Below is a small trained network, with its code and all its weights. Each question gives an input and a target symbol and asks what happens when units are switched off, that is, made to give their printed mean instead of their output.

import numpy as np


def w(rows, s, z=0):
    codes = np.array(rows[::2]) - 128.0
    scale = np.full(codes.shape[1], s)
    scale[-1] = z or s
    return codes * scale


def norm(h):
    return h / np.sqrt((h * h).mean(-1, keepdims=True) + 1e-5)


def f(y):
    return np.maximum(y, 0)


def softmax(a):
    e = np.exp(a - a.max(-1, keepdims=True))
    return e / e.sum(-1, keepdims=True)


def log_softmax(a):
    a = a - a.max(-1, keepdims=True)
    return a - np.log(np.exp(a).sum(-1, keepdims=True))


def net(x, mask):
    ids = ['ΓΘΛαβδεημξπτφψω'.index(c) for c in x.split()]
    T = len(ids)
    res = E[ids] + P[:T]
    u = 0
    for l in range(3):
        q, k, v = (norm(res) @ M[l].T for M in (Q, K, V))
        z = softmax(np.where(np.tri(T) > 0, q @ k.T / 3**0.5, -1e9)) @ v
        res = res + np.where(mask[u], z, O[l][:, -1]) @ O[l][:, :-1]
        u += 1
        y = f(norm(res) @ A[l][:, :-1].T + A[l][:, -1])
        res = res + np.where(mask[u : u + 8], y, B[l][:, -1]) @ B[l][:, :-1]
        u += 8
    return log_softmax(norm(res)[-1] @ U[:, :-1].T + U[:, -1])


Q, K, V, O, A, B = {}, {}, {}, {}, {}, {}
E = w([
[172,97,95,211,141,74,112,150,107],'Γ',
[77,156,111,211,86,90,116,74,96],'Θ',
[102,104,92,193,100,98,76,99,98],'Λ',
[177,40,121,66,107,120,145,139,165],'α',
[67,126,90,174,71,116,92,101,121],'β',
[153,116,109,162,179,89,106,32,113],'δ',
[140,94,84,157,165,104,99,28,175],'ε',
[99,122,29,44,62,121,90,84,175],'η',
[129,127,129,111,71,2,103,125,106],'μ',
[132,190,89,139,86,164,75,103,124],'ξ',
[170,122,96,84,98,35,60,175,207],'π',
[98,119,98,188,76,107,106,147,119],'τ',
[202,181,137,204,135,114,193,116,171],'φ',
[82,66,203,161,157,123,27,156,174],'ψ',
[82,139,110,181,104,100,101,129,90],'ω',
],0.016)
P = w([
[108,94,112,142,147,26,110,178,254],'0',
[68,101,123,132,140,155,149,107,70],'1',
[151,81,154,149,60,147,78,84,126],'2',
[89,116,94,137,108,137,159,101,98],'3',
[163,105,162,144,49,142,92,83,133],'4',
[101,133,88,126,108,130,170,92,104],'5',
[169,122,159,132,35,141,111,87,137],'6',
[108,153,82,115,105,121,182,101,111],'7',
[177,140,167,110,20,138,130,93,140],'8',
[118,167,91,107,120,118,192,94,113],'9',
[185,107,167,114,37,145,92,70,147],'10',
],0.014)
Q[0] = w([
[177,149,249,129,144,209,27,158,188],'0.h0',
[144,99,208,64,169,252,98,181,122],'0.h0',
[138,144,95,79,119,65,89,133,124],'0.h0',
],0.013)
K[0] = w([
[78,63,153,254,177,104,48,118,182],'0.h0',
[19,15,98,209,203,170,98,127,108],'0.h0',
[150,170,120,32,151,52,90,83,143],'0.h0',
],0.008)
V[0] = w([
[89,46,198,109,113,21,169,110,72],'0.h0',
[92,198,123,188,136,125,96,105,74],'0.h0',
[194,171,115,93,177,86,3,159,85],'0.h0',
],0.0064)
O[0] = w([
[103,150,173,102,102,3,150,91,85,155],'0.h0',
[210,250,57,122,171,137,24,142,185,111],'0.h0',
[252,59,9,122,116,151,169,145,39,6],'0.h0',
],0.0054,0.0024)
A[0] = w([
[104,149,163,137,27,142,102,112,68,166],'0.n0',
[123,81,86,106,151,24,174,123,137,134],'0.n1',
[104,114,183,97,144,146,69,164,115,137],'0.n2',
[159,179,152,155,104,145,67,151,175,144],'0.n3',
[122,161,1,149,218,232,173,112,75,178],'0.n4',
[78,178,45,164,184,168,122,107,97,66],'0.n5',
[95,64,123,83,60,104,74,147,125,254],'0.n6',
[72,152,93,219,196,148,166,137,156,85],'0.n7',
],0.0086,0.0028)
B[0] = w([
[172,49,78,119,136,138,105,89,113,254],'0.n0',
[83,73,110,90,110,184,117,143,81,194],'0.n1',
[180,133,107,140,127,73,175,81,88,138],'0.n2',
[153,50,140,94,156,106,177,114,94,203],'0.n3',
[128,77,117,230,39,193,99,174,254,179],'0.n4',
[114,149,124,156,89,103,146,229,98,180],'0.n5',
[162,185,151,140,193,171,164,98,131,250],'0.n6',
[139,142,122,133,120,203,163,151,78,186],'0.n7',
],0.0098,0.0081)
Q[1] = w([
[206,182,115,159,22,182,109,131,148],'1.h0',
[1,69,55,186,129,158,204,183,145],'1.h0',
[36,210,218,174,235,107,145,163,130],'1.h0',
],0.0099)
K[1] = w([
[106,126,107,157,79,89,146,196,222],'1.h0',
[222,203,133,76,1,164,209,80,105],'1.h0',
[132,160,184,176,152,181,121,109,109],'1.h0',
],0.014)
V[1] = w([
[82,95,53,45,168,138,181,188,23],'1.h0',
[203,142,136,244,146,47,163,199,69],'1.h0',
[254,57,101,15,172,250,156,84,62],'1.h0',
],0.0072)
O[1] = w([
[180,158,42,37,71,101,180,171,160,251],'1.h0',
[250,152,78,153,211,59,115,139,115,182],'1.h0',
[165,162,88,71,115,98,219,118,65,123],'1.h0',
],0.011,0.0028)
A[1] = w([
[162,126,154,113,56,209,59,120,126,74],'1.n0',
[182,191,123,218,182,219,173,24,64,40],'1.n1',
[179,86,131,173,124,206,199,100,140,139],'1.n2',
[139,101,123,34,90,105,84,123,141,149],'1.n3',
[58,162,248,101,105,254,206,141,46,1],'1.n4',
[43,94,103,107,101,150,33,127,52,159],'1.n5',
[217,176,74,112,129,231,74,31,107,151],'1.n6',
[87,89,153,178,117,212,177,47,199,145],'1.n7',
],0.0077,0.0043)
B[1] = w([
[34,106,219,126,107,69,135,131,162,173],'1.n0',
[170,141,139,165,131,182,134,171,166,219],'1.n1',
[48,141,75,107,147,154,96,63,106,250],'1.n2',
[142,179,131,211,150,142,99,81,64,188],'1.n3',
[107,195,178,84,158,202,7,85,193,153],'1.n4',
[133,167,140,77,144,118,135,89,172,170],'1.n5',
[145,151,160,128,115,84,186,226,168,254],'1.n6',
[193,107,133,86,161,122,103,140,59,224],'1.n7',
],0.011,0.0078)
Q[2] = w([
[250,95,146,108,92,85,106,97,152],'2.h0',
[135,105,179,149,89,168,94,130,157],'2.h0',
[108,150,96,174,196,84,136,185,113],'2.h0',
],0.016)
K[2] = w([
[53,54,91,84,216,11,98,171,211],'2.h0',
[70,118,110,152,116,126,28,132,198],'2.h0',
[192,152,192,219,150,155,163,137,98],'2.h0',
],0.011)
V[2] = w([
[125,171,130,162,146,246,172,85,207],'2.h0',
[128,38,189,106,107,177,181,210,154],'2.h0',
[146,156,96,103,40,167,95,204,151],'2.h0',
],0.011)
O[2] = w([
[136,179,80,174,115,111,162,33,162,253],'2.h0',
[156,6,91,151,40,198,177,144,110,159],'2.h0',
[173,217,136,140,82,213,56,98,129,183],'2.h0',
],0.015,0.0033)
A[2] = w([
[115,139,192,6,116,111,140,95,76,146],'2.n0',
[173,133,78,182,174,67,193,77,137,86],'2.n1',
[108,99,133,159,67,204,119,62,170,3],'2.n2',
[197,150,87,76,205,36,139,150,127,61],'2.n3',
[140,61,116,126,177,40,252,104,154,139],'2.n4',
[76,177,76,71,166,91,93,136,50,117],'2.n5',
[15,46,201,91,105,146,202,60,83,90],'2.n6',
[148,216,71,178,168,179,134,80,104,141],'2.n7',
],0.012,0.0049)
B[2] = w([
[99,96,83,246,193,208,81,121,69,205],'2.n0',
[109,132,62,207,156,172,158,171,166,214],'2.n1',
[47,134,164,198,53,59,206,203,185,208],'2.n2',
[138,164,137,162,65,70,201,113,123,190],'2.n3',
[56,194,49,50,105,122,17,152,118,213],'2.n4',
[77,73,162,203,65,127,179,50,110,179],'2.n5',
[153,168,186,40,228,123,179,121,113,206],'2.n6',
[134,100,151,62,195,143,141,186,171,250],'2.n7',
],0.012,0.011)
U = w([
[125,62,141,23,186,114,98,227,115,198],'Γ',
[95,85,227,88,149,52,204,137,166,142],'Θ',
[67,199,150,76,72,184,122,38,179,37],'Λ',
[158,78,73,33,86,181,204,131,90,107],'α',
[141,226,199,164,163,37,121,51,149,28],'β',
[121,110,114,233,111,98,135,43,51,89],'δ',
[63,159,52,120,117,44,107,137,154,212],'ε',
[176,61,120,125,139,211,36,171,66,170],'η',
[241,143,167,113,133,45,188,160,93,150],'μ',
[122,123,138,73,254,153,114,52,71,199],'ξ',
[196,98,101,190,246,157,194,139,183,46],'π',
[95,164,213,165,170,101,84,252,49,29],'τ',
[182,200,167,64,127,160,30,118,149,223],'φ',
[145,30,136,152,169,90,12,51,168,252],'ψ',
[144,84,131,196,5,149,67,131,187,80],'ω',
],0.0082,0.003)

Each question gives the input, a string of symbols that net reads in full, and the target symbol t.
The units are the heads (3 rows each of Q, K, V and O) and the neurons (one row each of A and B). Each row of codes is followed by its name. A weight is (code - 128) times the scale printed after its matrix; where a second scale follows, it is the last column's (O, A, B and U).
mask holds one flag per unit, layer by layer, with each layer's heads first. A switched-off unit (its flag False) gives its mean, the last column of its rows in O or B, instead of its output. The means were averaged over made-up inputs and are rounded, as every weight is.
A unit's drop is (log p(t) with every unit on - log p(t) with that unit switched off) / (log p(t) with every unit on - log p(t) with every unit switched off).
The circuit of an input: a set's keep is (log p(t) with only the set's units on - log p(t) with every unit switched off) / (log p(t) with every unit on - log p(t) with every unit switched off). Starting from the 12 units with the biggest drops (on a tie, the unit counted first), units are removed one at a time, each time the one whose removal leaves the highest keep (on an exact tie, the one counted first), for as long as the keep stays at least 0.8.
units of the circuit, in order: the units of the circuit, biggest drop first
top k neurons: the k neurons with the biggest drops, biggest first
k most important neurons of layer l: the k neurons of layer l with the biggest drops, biggest first
input ψ φ φ Θ, target π: units of the circuit, in order -> [1.n1, 1.h0, 2.n7]
input φ ξ ε φ β β τ μ η Θ, target Λ: units of the circuit, in order -> [1.n4, 1.h0]
input τ β δ δ α Θ Λ, target ω: units of the circuit, in order -> [0.n1, 1.h0, 2.h0, 2.n2]
input φ τ φ φ δ β ω β τ Γ ε, target ε: top neuron -> [2.n4]
input ω Θ π Θ Θ φ η β φ π, target α: units of the circuit, in order -> [0.n1, 1.h0]
input π α π Θ φ ω μ ε, target δ: top 2 neurons -> [0.n6, 0.n1]
input η δ τ τ, target Λ: units of the circuit, in order -> [1.h0, 1.n4]
input φ β ξ η ξ φ φ φ ξ, target ε: top 2 neurons -> [0.n6, 2.n4]
input ε φ τ δ φ α τ, target ξ: 2 most important neurons of layer 2 -> [2.n6, 2.n0]
input τ μ π Γ η, target ω: top 3 neurons -> [0.n1, 0.n0, 1.n2]
input τ φ ψ β η ω Γ, target ω: top 2 neurons -> [0.n0, 0.n1]
input φ τ φ ε α ω ω, target ε: top 3 neurons -> [2.n4, 1.n6, 0.n0]
input ε φ δ φ Γ δ Λ, target ξ: top 3 neurons -> [1.n7, 2.n6, 0.n1]
input Θ μ ε δ ω φ ξ δ μ, target ψ: units of the circuit, in order -> [1.h0]
input ξ ω μ Θ α ψ τ ξ β, target π: 2 most important neurons of layer 1 -> [1.n1, 1.n2]
input φ τ β π τ β ω, target ε: top 2 neurons -> [0.n6, 2.n4]
input ε δ ω, target ξ: 3 most important neurons of layer 1 -> [1.n7, 1.n6, 1.n1]
input φ φ ε φ φ φ η, target ε: top 3 neurons -> [0.n6, 2.n4, 1.n6]
input η φ ω, target Λ: top 3 neurons -> [0.n1, 1.n4, 2.n2]
input δ φ ψ δ β, target δ: top 2 neurons -> [0.n1, 1.n3]
input Θ ω ψ π φ φ φ π Γ, target ψ: 2 most important neurons of layer 0 -> [0.n6, 0.n0]
input ε ε ξ ω ξ η ω ε π φ φ, target ξ: 4 most important neurons of layer 1 -> [1.n1, 1.n7, 1.n6, 1.n5]
input ω Θ α Θ τ φ φ δ τ β δ, target φ: 2 most important neurons of layer 0 -> [0.n4, 0.n1]
input α μ ξ φ π ε φ Θ Γ ω, target π: most important neuron of layer 2 -> [2.n7]
input π Γ φ β φ, target η: top 2 neurons -> [0.n1, 1.n2]
input τ Λ ξ δ β τ β φ β ψ, target ε: top 4 neurons -> [0.n2, 2.n4, 0.n4, 1.n1]
input τ π Γ ε Γ α, target ξ: top 2 neurons -> [0.n1, 2.n0]
input η δ ε ε β δ, target Λ: 3 most important neurons of layer 0 -> [0.n4, 0.n1, 0.n3]
